Below is a small trained network, with its code and all its weights. Each question gives an input and a target symbol and asks what happens when units are switched off, that is, made to give their printed mean instead of their output.

import numpy as np


def w(rows, s, z=0):
    codes = np.array(rows[::2]) - 128.0
    scale = np.full(codes.shape[1], s)
    scale[-1] = z or s
    return codes * scale


def f(y):
    return np.maximum(y, 0)


def softmax(a):
    e = np.exp(a - a.max(-1, keepdims=True))
    return e / e.sum(-1, keepdims=True)


def log_softmax(a):
    a = a - a.max(-1, keepdims=True)
    return a - np.log(np.exp(a).sum(-1, keepdims=True))


def net(x, mask):
    ids = ['γδζηθλμπσφψ'.index(c) for c in x.split()]
    T = len(ids)
    res = E[ids] + P[:T]
    r = res
    for j in range(2):
        rows = slice(2 * j, 2 * j + 2)
        q, k, v = (r @ M[0][rows].T for M in (Q, K, V))
        z = softmax(np.where(np.tri(T) > 0, q @ k.T / 2**0.5, -1e9)) @ v
        o = O[0][rows]
        res = res + np.where(mask[j], z, o[:, -1]) @ o[:, :-1]
    y = f(res @ A[0][:, :-1].T + A[0][:, -1])
    res = res + np.where(mask[2:10], y, B[0][:, -1]) @ B[0][:, :-1]
    return log_softmax(res[-1] @ U[:, :-1].T + U[:, -1])


Q, K, V, O, A, B = {}, {}, {}, {}, {}, {}
E = w([
[222,58,199,117],'γ',
[194,187,112,180],'δ',
[158,95,164,34],'ζ',
[107,150,239,200],'η',
[86,46,204,71],'θ',
[5,57,118,110],'λ',
[94,43,106,68],'μ',
[53,190,178,11],'π',
[98,238,130,119],'σ',
[91,27,61,229],'φ',
[48,127,49,155],'ψ',
],0.014)
P = w([
[243,115,124,75],'0',
[234,106,107,89],'1',
[242,89,109,116],'2',
[244,71,104,129],'3',
[249,55,101,137],'4',
[252,58,106,149],'5',
[251,49,99,147],'6',
],0.0029)
Q[0] = w([
[112,183,50,66],'head 0',
[131,201,180,2],'head 0',
[68,162,135,23],'head 1',
[95,73,177,46],'head 1',
],0.019)
K[0] = w([
[131,176,33,93],'head 0',
[180,99,65,29],'head 0',
[87,183,191,133],'head 1',
[106,103,250,123],'head 1',
],0.023)
V[0] = w([
[144,162,9,88],'head 0',
[96,160,142,140],'head 0',
[137,121,138,44],'head 1',
[120,152,171,107],'head 1',
],0.015)
O[0] = w([
[115,128,71,254,3],'head 0',
[100,108,185,125,69],'head 0',
[195,146,19,53,78],'head 1',
[119,146,91,75,43],'head 1',
],0.0092,0.005)
A[0] = w([
[83,73,50,102,253],'neuron 0',
[76,190,135,108,158],'neuron 1',
[175,240,135,145,147],'neuron 2',
[150,122,143,74,177],'neuron 3',
[241,134,116,151,88],'neuron 4',
[177,13,78,112,176],'neuron 5',
[108,204,140,101,151],'neuron 6',
[8,147,70,81,114],'neuron 7',
],0.016,0.0053)
B[0] = w([
[186,214,82,147,203],'neuron 0',
[68,127,90,131,154],'neuron 1',
[147,108,176,43,159],'neuron 2',
[153,114,67,103,232],'neuron 3',
[181,58,94,172,182],'neuron 4',
[5,141,190,134,247],'neuron 5',
[112,112,77,118,161],'neuron 6',
[180,118,237,166,180],'neuron 7',
],0.022,0.015)
U = w([
[120,38,55,167,1],'γ',
[145,124,102,111,181],'δ',
[78,212,84,131,6],'ζ',
[106,153,2,149,199],'η',
[185,177,119,93,105],'θ',
[211,78,175,150,124],'λ',
[155,175,199,125,83],'μ',
[79,120,146,176,138],'π',
[86,179,121,60,135],'σ',
[111,124,214,44,192],'φ',
[181,132,68,209,239],'ψ',
],0.0092,0.005)

Each question gives the input, a string of symbols that net reads in full, and the target symbol t.
The units are the heads (2 rows each of Q, K, V and O) and the neurons (one row each of A and B). Each row of codes is followed by its name. A weight is (code - 128) times the scale printed after its matrix; where a second scale follows, it is the last column's (O, A, B and U).
mask holds one flag per unit, heads first, then neurons. A switched-off unit (its flag False) gives its mean, the last column of its rows in O or B, instead of its output. The means were averaged over made-up inputs and are rounded, as every weight is.
A unit's drop is (log p(t) with every unit on - log p(t) with that unit switched off) / (log p(t) with every unit on - log p(t) with every unit switched off).
The circuit of an input: a set's keep is (log p(t) with only the set's units on - log p(t) with every unit switched off) / (log p(t) with every unit on - log p(t) with every unit switched off). Starting from all 10 units, units are removed one at a time, each time the one whose removal leaves the highest keep (on an exact tie, the one counted first), for as long as the keep stays at least 0.8.
units of the circuit, in order: the units of the circuit, biggest drop first
k most important neurons: the k neurons with the biggest drops, biggest first
which heads matter: for each layer, one digit per head in row order, 1 if its drop is at least 0.15 and else 0, layers parted by /
drop of u: that unit's drop, to one decimal
input π γ σ, target φ: 3 most important neurons : [neuron 2; neuron 0; neuron 7]
input λ γ μ, target ζ: units of the circuit, in order : [neuron 0; neuron 5; head 1]
input φ γ π ζ, target η: 3 most important neurons : [neuron 4; neuron 0; neuron 3]
input φ μ φ γ π γ, target γ: which heads matter : 00
input π ζ φ, target π: which heads matter : 01
input φ φ σ φ η λ ψ, target φ: which heads matter : 11
input λ φ φ ψ, target ψ: 2 most important neurons : [neuron 5; neuron 2]
input δ δ λ φ φ φ γ, target γ: units of the circuit, in order : [neuron 4; neuron 7]
input δ ζ θ, target σ: 2 most important neurons : [neuron 5; neuron 4]
input ζ γ π η, target η: 2 most important neurons : [neuron 3; neuron 5]
input λ γ δ, target λ: 3 most important neurons : [neuron 5; neuron 2; neuron 4]
input φ φ γ δ, target λ: 2 most important neurons : [neuron 5; neuron 2]
input ψ δ σ, target φ: 4 most important neurons : [neuron 2; neuron 0; neuron 3; neuron 4]
input λ π λ λ π λ μ, target ζ: drop of neuron 5 : 1.6
input π γ η φ δ δ, target φ: drop of neuron 0 : 0.6
input μ γ γ φ ψ λ, target μ: drop of neuron 7 : 1.0
